Below are the code and all the weights of a small trained network. Each question names an input and a target symbol and asks about switching units off, where a switched-off unit gives its printed mean instead of its output.

import numpy as np


def w(rows, s, z=0):
    codes = np.array(rows[::2]) - 128.0
    scale = np.full(codes.shape[1], s)
    scale[-1] = z or s
    return codes * scale


def norm(h):
    return h / np.sqrt((h * h).mean(-1, keepdims=True) + 1e-5)


def softmax(a):
    e = np.exp(a - a.max(-1, keepdims=True))
    return e / e.sum(-1, keepdims=True)


def log_softmax(a):
    a = a - a.max(-1, keepdims=True)
    return a - np.log(np.exp(a).sum(-1, keepdims=True))


def net(x, mask):
    ids = ['αβδηθξσφψ'.index(c) for c in x.split()]
    T = len(ids)
    res = E[ids] + P[:T]
    u = 0
    for l in range(2):
        r = norm(res)
        for j in range(3):
            rows = slice(4 * j, 4 * j + 4)
            q, k, v = (r @ M[l][rows].T for M in (Q, K, V))
            z = softmax(np.where(np.tri(T) > 0, q @ k.T / 4**0.5, -1e9)) @ v
            o = O[l][rows]
            res = res + np.where(mask[u + j], z, o[:, -1]) @ o[:, :-1]
        u += 3
    return log_softmax(norm(res)[-1] @ U[:, :-1].T + U[:, -1])


Q, K, V, O = {}, {}, {}, {}
E = w([
[154,105,117,135],'α',
[126,119,123,121],'β',
[162,112,134,137],'δ',
[113,133,139,104],'η',
[128,132,130,105],'θ',
[147,120,254,17],'ξ',
[108,94,126,187],'σ',
[100,142,141,130],'φ',
[151,121,100,67],'ψ',
],0.012)
P = w([
[221,253,74,136],'0',
[99,41,92,56],'1',
[109,23,135,67],'2',
[120,17,164,77],'3',
[127,18,192,93],'4',
[129,26,219,107],'5',
[136,32,241,116],'6',
],0.0024)
Q[0] = w([
[93,131,79,103],'L0H0',
[245,103,136,144],'L0H0',
[212,142,85,163],'L0H0',
[120,88,125,5],'L0H0',
[188,110,123,174],'L0H1',
[87,113,135,69],'L0H1',
[126,99,135,98],'L0H1',
[117,97,135,80],'L0H1',
[201,106,83,161],'L0H2',
[199,112,84,187],'L0H2',
[11,225,104,98],'L0H2',
[110,139,43,169],'L0H2',
],0.012)
K[0] = w([
[136,52,115,103],'L0H0',
[173,214,109,148],'L0H0',
[165,180,61,145],'L0H0',
[189,103,200,63],'L0H0',
[127,72,166,109],'L0H1',
[170,176,78,133],'L0H1',
[166,129,110,122],'L0H1',
[218,153,68,129],'L0H1',
[252,80,118,119],'L0H2',
[238,82,120,151],'L0H2',
[71,238,88,178],'L0H2',
[176,138,44,166],'L0H2',
],0.011)
V[0] = w([
[114,43,171,174],'L0H0',
[43,92,230,192],'L0H0',
[219,19,121,40],'L0H0',
[116,140,244,30],'L0H0',
[128,53,193,106],'L0H1',
[134,137,158,77],'L0H1',
[132,132,137,121],'L0H1',
[131,134,148,90],'L0H1',
[79,141,253,142],'L0H2',
[64,148,227,141],'L0H2',
[119,85,193,59],'L0H2',
[147,137,131,74],'L0H2',
],0.0037)
O[0] = w([
[103,170,211,153,104],'L0H0',
[211,96,253,154,61],'L0H0',
[43,249,131,92,249],'L0H0',
[207,151,174,20,214],'L0H0',
[96,56,95,160,138],'L0H1',
[124,150,102,140,144],'L0H1',
[125,130,123,129,133],'L0H1',
[127,146,107,139,138],'L0H1',
[74,148,20,94,153],'L0H2',
[107,161,36,94,129],'L0H2',
[84,157,82,197,250],'L0H2',
[108,155,143,141,161],'L0H2',
],0.0037,0.0023)
Q[1] = w([
[86,213,156,147],'L1H0',
[104,155,130,193],'L1H0',
[215,28,2,105],'L1H0',
[200,1,82,195],'L1H0',
[140,174,199,146],'L1H1',
[126,149,170,148],'L1H1',
[157,117,169,173],'L1H1',
[94,98,48,93],'L1H1',
[124,132,167,63],'L1H2',
[82,166,183,125],'L1H2',
[138,118,185,85],'L1H2',
[137,108,171,59],'L1H2',
],0.012)
K[1] = w([
[56,127,146,120],'L1H0',
[76,120,125,149],'L1H0',
[189,131,76,131],'L1H0',
[178,126,103,155],'L1H0',
[74,105,193,114],'L1H1',
[102,106,157,117],'L1H1',
[149,113,147,108],'L1H1',
[154,171,7,174],'L1H1',
[111,157,158,110],'L1H2',
[116,140,170,144],'L1H2',
[108,191,134,120],'L1H2',
[99,177,125,96],'L1H2',
],0.015)
V[1] = w([
[80,184,151,53],'L1H0',
[151,30,90,111],'L1H0',
[81,20,127,165],'L1H0',
[43,123,103,124],'L1H0',
[132,121,126,126],'L1H1',
[154,200,121,167],'L1H1',
[124,166,143,88],'L1H1',
[188,2,21,170],'L1H1',
[121,245,104,125],'L1H2',
[64,116,103,51],'L1H2',
[134,75,205,79],'L1H2',
[152,213,157,133],'L1H2',
],0.0042)
O[1] = w([
[195,119,98,78,226],'L1H0',
[29,126,114,111,90],'L1H0',
[59,50,101,163,3],'L1H0',
[147,68,48,165,113],'L1H0',
[128,131,126,124,130],'L1H1',
[114,171,92,176,160],'L1H1',
[119,132,163,152,159],'L1H1',
[99,174,61,2,139],'L1H1',
[48,89,121,57,156],'L1H2',
[116,217,140,62,228],'L1H2',
[158,195,78,109,143],'L1H2',
[78,91,94,95,118],'L1H2',
],0.0045,0.0024)
U = w([
[49,190,104,187,159],'α',
[194,120,34,161,63],'β',
[184,202,170,194,119],'δ',
[65,59,137,105,114],'η',
[100,97,88,142,151],'θ',
[110,125,254,88,121],'ξ',
[65,93,197,192,255],'σ',
[211,39,125,114,44],'φ',
[112,195,61,59,129],'ψ',
],0.012,0.0051)

Each question gives the input, a string of symbols that net reads in full, and the target symbol t.
The units are the heads (4 rows each of Q, K, V and O). Each row of codes is followed by its name. A weight is (code - 128) times the scale printed after its matrix; where a second scale follows, it is the last column's (O and U).
mask holds one flag per head, layer by layer. A switched-off head (its flag False) gives its mean, the last column of its rows in O, instead of its output. The means were averaged over made-up inputs and are rounded, as every weight is.
A unit's drop is (log p(t) with every unit on - log p(t) with that unit switched off) / (log p(t) with every unit on - log p(t) with every unit switched off).
The circuit of an input: a set's keep is (log p(t) with only the set's units on - log p(t) with every unit switched off) / (log p(t) with every unit on - log p(t) with every unit switched off). Starting from all 6 units, units are removed one at a time, each time the one whose removal leaves the highest keep (on an exact tie, the one counted first), for as long as the keep stays at least 0.8.
units of the circuit, in order: the units of the circuit, biggest drop first
most important unit: the unit with the biggest drop
which heads matter: for each layer, one digit per head in row order, 1 if its drop is at least 0.15 and else 0, layers parted by /
drop when u is switched off: that unit's drop, to one decimal
input δ δ β δ θ φ, target ψ: most important unit => L0H2
input σ δ δ, target σ: units of the circuit, in order => L1H0, L0H0
input δ δ σ φ α, target δ: units of the circuit, in order => L0H0, L0H2, L1H2, L1H0
input δ α φ ψ δ, target δ: units of the circuit, in order => L0H0, L1H2, L1H0
input ψ φ β α φ β α, target ψ: which heads matter => 100 / 010
input φ η φ, target ξ: which heads matter => 110 / 010
input β δ σ ψ α δ δ, target β: which heads matter => 111 / 011
input φ σ φ, target ξ: which heads matter => 101 / 010
input δ β θ β, target ξ: units of the circuit, in order => L0H2, L1H1, L0H0
input β δ η β α, target β: units of the circuit, in order => L0H0, L1H2
input φ β ψ β, target ξ: which heads matter => 111 / 010
input α δ φ σ δ, target α: units of the circuit, in order => L0H0, L1H0
input σ η ξ δ ψ β δ, target σ: which heads matter => 000 / 100
input β α φ δ φ φ δ, target β: most important unit => L0H0
input δ φ η φ ξ α, target δ: units of the circuit, in order => L0H0, L1H0, L1H2
input β φ δ α β β, target δ: which heads matter => 110 / 110
input δ β δ, target δ: which heads matter => 101 / 101
input ψ η δ ψ α ψ δ, target ψ: which heads matter => 100 / 010
input α δ β ψ ψ δ η, target ψ: drop when L0H2 is switched off => 3.0
input σ ξ α δ θ δ α, target σ: units of the circuit, in order => L1H0
input η β ψ φ δ, target η: drop when L0H0 is switched off => 0.2
input ξ φ β ξ δ, target ξ: drop when L1H2 is switched off => 0.1
input η φ α, target η: drop when L0H2 is switched off => 0.3
